Below are the code and all the weights of a small trained network. Each question names an input and a class and asks about switching units off, where a switched-off unit gives its printed mean instead of its output.

import numpy as np


def w(rows, s, z=0):
    codes = np.array(rows[::2]) - 128.0
    scale = np.full(codes.shape[1], s)
    scale[-1] = z or s
    return codes * scale


def f(y):
    return y / 2 * (1 + np.tanh(0.7978845608 * (y + 0.044715 * y**3)))


def log_softmax(a):
    a = a - a.max(-1, keepdims=True)
    return a - np.log(np.exp(a).sum(-1, keepdims=True))


def net(x, mask):
    res = np.array(x, float).reshape(1, 8) / 4 @ E
    y = f(res @ A[0][:, :-1].T + A[0][:, -1])
    res = res + np.where(mask, y, B[0][:, -1]) @ B[0][:, :-1]
    return log_softmax(res[-1] @ U[:, :-1].T + U[:, -1])


A, B = {}, {}
E = w([
[106,69,207,30],'x0',
[204,83,2,189],'x1',
[193,115,121,115],'x2',
[166,186,60,120],'x3',
[87,172,185,200],'x4',
[79,134,72,69],'x5',
[64,188,133,145],'x6',
[103,50,98,202],'x7',
],0.0058)
A[0] = w([
[78,85,73,83,108],'N1',
[133,138,123,146,42],'N2',
[125,111,166,137,127],'N3',
[169,140,96,110,59],'N4',
[101,125,99,102,179],'N5',
[144,85,171,115,99],'N6',
[179,137,142,136,62],'N7',
[134,122,126,126,109],'N8',
[102,110,55,90,66],'N9',
[131,136,157,141,149],'N10',
[136,123,158,134,119],'N11',
[168,136,113,122,56],'N12',
[90,107,136,111,28],'N13',
[122,144,150,130,53],'N14',
[103,124,122,110,49],'N15',
[135,156,128,147,109],'N16',
[87,194,95,107,79],'N17',
[178,128,141,124,101],'N18',
[91,171,127,6,165],'N19',
[153,94,166,113,134],'N20',
[101,189,115,139,88],'N21',
[89,206,96,123,71],'N22',
[103,136,102,125,108],'N23',
[120,96,146,152,83],'N24',
[133,138,138,142,113],'N25',
[128,105,178,149,162],'N26',
[162,130,126,131,62],'N27',
[113,127,102,126,76],'N28',
[134,131,102,113,105],'N29',
[152,92,201,147,108],'N30',
[115,80,144,132,181],'N31',
[149,116,88,112,88],'N32',
[135,111,175,118,195],'N33',
[125,122,124,142,58],'N34',
[114,129,135,142,2],'N35',
[109,143,144,30,180],'N36',
[138,132,96,130,42],'N37',
[136,110,119,116,102],'N38',
[166,150,98,71,72],'N39',
],0.018,0.0051)
B[0] = w([
[104,117,145,224,166],'N1',
[149,117,119,134,120],'N2',
[135,129,121,163,156],'N3',
[140,95,182,76,153],'N4',
[126,118,115,180,157],'N5',
[108,175,124,120,168],'N6',
[150,101,150,68,136],'N7',
[128,127,136,120,124],'N8',
[158,108,139,217,163],'N9',
[124,121,120,149,153],'N10',
[127,131,123,147,142],'N11',
[142,107,166,82,139],'N12',
[197,115,125,97,132],'N13',
[151,135,154,119,129],'N14',
[166,128,142,116,121],'N15',
[128,105,103,114,141],'N16',
[163,147,10,141,175],'N17',
[126,122,147,63,145],'N18',
[112,210,111,225,255],'N19',
[106,170,87,105,172],'N20',
[139,122,48,99,169],'N21',
[159,123,6,129,183],'N22',
[124,113,120,128,134],'N23',
[132,141,139,168,136],'N24',
[127,118,120,129,130],'N25',
[94,132,129,171,178],'N26',
[143,117,152,92,129],'N27',
[149,119,125,143,125],'N28',
[133,108,144,123,136],'N29',
[102,155,116,162,184],'N30',
[81,153,150,170,170],'N31',
[111,115,205,96,155],'N32',
[98,158,119,175,193],'N33',
[139,128,134,136,118],'N34',
[151,133,133,113,115],'N35',
[90,186,149,189,237],'N36',
[162,113,140,131,133],'N37',
[115,131,151,108,130],'N38',
[105,76,192,97,166],'N39',
],0.024,0.0092)
U = w([
[93,108,126,59,69],'0',
[135,176,104,154,227],'1',
[160,38,163,196,133],'2',
[177,64,42,91,73],'3',
[255,153,196,49,1],'4',
],0.0077,0.0039)

Each question gives the input, the list of numbers given to net, and the class t.
The units are the neurons (one row each of A and B). Each row of codes is followed by its name. A weight is (code - 128) times the scale printed after its matrix; where a second scale follows, it is the last column's (A, B and U).
mask holds one flag per neuron, in row order. A switched-off neuron (its flag False) gives its mean, the last column of its row in B, instead of its output. The means were averaged over made-up inputs and are rounded, as every weight is.
A unit's drop is (log p(t) with every unit on - log p(t) with that unit switched off) / (log p(t) with every unit on - log p(t) with every unit switched off).
The circuit of an input: a set's keep is (log p(t) with only the set's units on - log p(t) with every unit switched off) / (log p(t) with every unit on - log p(t) with every unit switched off). Starting from the 12 units with the biggest drops (on a tie, the unit counted first), units are removed one at a time, each time the one whose removal leaves the highest keep (on an exact tie, the one counted first), for as long as the keep stays at least 0.8.
units of the circuit, in order: the units of the circuit, biggest drop first
unit that matters most: the unit with the biggest drop
k most important neurons: the k neurons with the biggest drops, biggest first
drop of u: that unit's drop, to one decimal
input [-2,3,-3,-5,-4,-1,-3,4], class 2: units of the circuit, in order : (N19 N36 N17)
input [2,4,-4,-7,-5,1,0,3], class 2: units of the circuit, in order : (N19 N1)
input [1,6,-3,8,-8,-2,8,-5], class 2: units of the circuit, in order : (N9 N39)
input [-6,-8,-5,0,-2,-3,7,-2], class 3: units of the circuit, in order : (N22 N21 N17)
input [-3,5,1,-2,7,0,0,-1], class 2: units of the circuit, in order : (N19 N20)
input [7,3,7,0,1,-6,-4,-1], class 0: 2 most important neurons : (N19 N18)
input [-6,2,-7,-6,-3,-8,-3,-6], class 0: 2 most important neurons : (N19 N36)
input [2,1,4,-1,0,-7,-7,-6], class 0: 3 most important neurons : (N19 N18 N7)
input [0,-1,0,-1,-3,1,2,6], class 2: unit that matters most : N19
input [-5,-6,-5,1,4,5,-8,8], class 2: drop of N19 : 0.4
input [-1,1,7,4,6,-5,7,-5], class 3: drop of N12 : 0.0
input [-6,-3,-8,2,0,-2,3,8], class 3: drop of N36 : 0.1
input [0,2,4,-7,-7,-2,-2,-4], class 0: drop of N17 : 0.1
